[[  8.5   2.9 -17.8   6.1 -11.7 -18.8  49.2 -20.9 -18.6 -11.7   5.2  15.7
   30.2]
 [-35.1 -20.0  -3.4  23.5 -10.6 -14.6  17.5 -12.5 -62.7  -6.8  60.0  44.0
    8.5]
 [ -1.0   0.1  -0.8   2.3  -1.0  -0.8  -0.1  -1.2  -3.5  -0.8   3.2   2.1
   -0.8]]
->
[[-35.1 -20.0  -3.4  23.5 -10.6 -14.6  17.5 -12.5 -62.7  -6.8  60.0  44.0
    8.5]
 [ -1.0   0.1  -0.8   2.3  -1.0  -0.8  -0.1  -1.2  -3.5  -0.8   3.2   2.1
   -0.8]
 [  8.5   2.9 -17.8   6.1 -11.7 -18.8  49.2 -20.9 -18.6 -11.7   5.2  15.7
   30.2]]

[[ -4.0 -17.4  56.2 -14.3  -0.3 -20.8]
 [  1.2   1.8  13.3 -14.0   3.7 -10.1]
 [  4.9  -6.2   9.9   6.5   3.3   5.8]
 [ -5.5  -1.5  12.1  -9.8  -2.8 -11.8]]
->
[[ -5.5  -1.5  12.1  -9.8  -2.8 -11.8]
 [ -4.0 -17.4  56.2 -14.3  -0.3 -20.8]
 [  1.2   1.8  13.3 -14.0   3.7 -10.1]
 [  4.9  -6.2   9.9   6.5   3.3   5.8]]

[[ -3.2 -18.7   8.0  22.8]
 [-10.9 -42.8 -24.1   4.7]
 [-46.8 -39.9  14.0  -0.9]
 [-35.4  27.3   4.1  24.8]
 [-18.2  26.3   6.5 -30.5]
 [-29.3 -24.5 -22.2  -4.6]
 [-31.4 -31.9  37.6 -21.2]
 [  2.5   8.1 -12.8   8.5]
 [ 13.7   9.0   0.7  -4.2]
 [ -1.8 -43.1  -2.1 -20.5]]
->
[[-46.8 -39.9  14.0  -0.9]
 [-35.4  27.3   4.1  24.8]
 [-31.4 -31.9  37.6 -21.2]
 [-29.3 -24.5 -22.2  -4.6]
 [-18.2  26.3   6.5 -30.5]
 [-10.9 -42.8 -24.1   4.7]
 [ -3.2 -18.7   8.0  22.8]
 [ -1.8 -43.1  -2.1 -20.5]
 [  2.5   8.1 -12.8   8.5]
 [ 13.7   9.0   0.7  -4.2]]

[[ -5.9  11.2 -12.1   2.6  35.5  21.2  12.7   0.0   2.3  22.6]
 [ 11.8   0.9 -48.5 -18.3  -1.5 -20.8   8.9  -1.9   8.3  17.3]
 [-22.1 -34.4  -7.8  19.9  17.7   3.0  -7.6   0.2  11.6 -10.0]
 [ 16.6 -18.2  -1.2  23.8  14.6 -22.5  -3.1   2.6   0.2   8.4]
 [  0.9  -4.7   1.4  24.4  -7.9  17.5 -28.9   5.3  13.8 -21.5]]
->
[[-22.1 -34.4  -7.8  19.9  17.7   3.0  -7.6   0.2  11.6 -10.0]
 [ -5.9  11.2 -12.1   2.6  35.5  21.2  12.7   0.0   2.3  22.6]
 [  0.9  -4.7   1.4  24.4  -7.9  17.5 -28.9   5.3  13.8 -21.5]
 [ 11.8   0.9 -48.5 -18.3  -1.5 -20.8   8.9  -1.9   8.3  17.3]
 [ 16.6 -18.2  -1.2  23.8  14.6 -22.5  -3.1   2.6   0.2   8.4]]

[[ -8.4 -11.4   6.0   9.8  48.8   1.9 -19.3  12.4  25.4  10.9  -1.3   0.0
   -4.1]
 [-13.6 -27.9   2.6  -3.5  11.5  17.9  -0.2  -1.3  -0.3  -3.2 -23.4  -7.8
   -6.9]]
->
[[-13.6 -27.9   2.6  -3.5  11.5  17.9  -0.2  -1.3  -0.3  -3.2 -23.4  -7.8
   -6.9]
 [ -8.4 -11.4   6.0   9.8  48.8   1.9 -19.3  12.4  25.4  10.9  -1.3   0.0
   -4.1]]

[[-18.7  -4.5]
 [ 18.5 -41.4]
 [  3.7  14.8]
 [ 24.3  15.0]
 [ 47.8   3.5]]
->
[[-18.7  -4.5]
 [  3.7  14.8]
 [ 18.5 -41.4]
 [ 24.3  15.0]
 [ 47.8   3.5]]

[[ 15.6   6.8 -36.8 -34.5 -33.0  40.0  22.7  31.6  -5.5  -2.0  -3.3 -32.6
   11.2]
 [ 53.3 -13.8  24.6  17.0 -33.2  43.7 -12.7 -41.1   0.3   8.8  -1.1  37.4
  -28.8]
 [ 14.1  39.6  20.5  -6.0 -48.4 -37.3  23.6 -37.5   3.0  -0.3 -30.5 -15.5
  -10.4]
 [ -3.3   0.5  44.3  35.6  21.0  21.9  -8.9 -35.1 -45.2 -30.1 -16.9 -34.3
   56.3]
 [-21.4 -52.4  32.8 -25.7  36.0   8.1  44.8 -11.8  -2.2  -8.6 -57.0  43.6
  -31.6]]
->
[[-21.4 -52.4  32.8 -25.7  36.0   8.1  44.8 -11.8  -2.2  -8.6 -57.0  43.6
  -31.6]
 [ -3.3   0.5  44.3  35.6  21.0  21.9  -8.9 -35.1 -45.2 -30.1 -16.9 -34.3
   56.3]
 [ 14.1  39.6  20.5  -6.0 -48.4 -37.3  23.6 -37.5   3.0  -0.3 -30.5 -15.5
  -10.4]
 [ 15.6   6.8 -36.8 -34.5 -33.0  40.0  22.7  31.6  -5.5  -2.0  -3.3 -32.6
   11.2]
 [ 53.3 -13.8  24.6  17.0 -33.2  43.7 -12.7 -41.1   0.3   8.8  -1.1  37.4
  -28.8]]

[[-37.0 -42.5 -32.0  25.9  10.2]
 [  9.4  14.3 -24.8   1.4  19.9]
 [ -8.2  21.9  20.1   3.2 -10.9]
 [ 16.6 -24.3   4.7  18.5   6.1]
 [-31.5 -27.7  13.5  16.1  -4.9]
 [ -4.6  32.8   9.6   5.5  -2.3]
 [-13.2  -5.5 -40.9   1.5 -54.9]]
->
[[-37.0 -42.5 -32.0  25.9  10.2]
 [-31.5 -27.7  13.5  16.1  -4.9]
 [-13.2  -5.5 -40.9   1.5 -54.9]
 [ -8.2  21.9  20.1   3.2 -10.9]
 [ -4.6  32.8   9.6   5.5  -2.3]
 [  9.4  14.3 -24.8   1.4  19.9]
 [ 16.6 -24.3   4.7  18.5   6.1]]
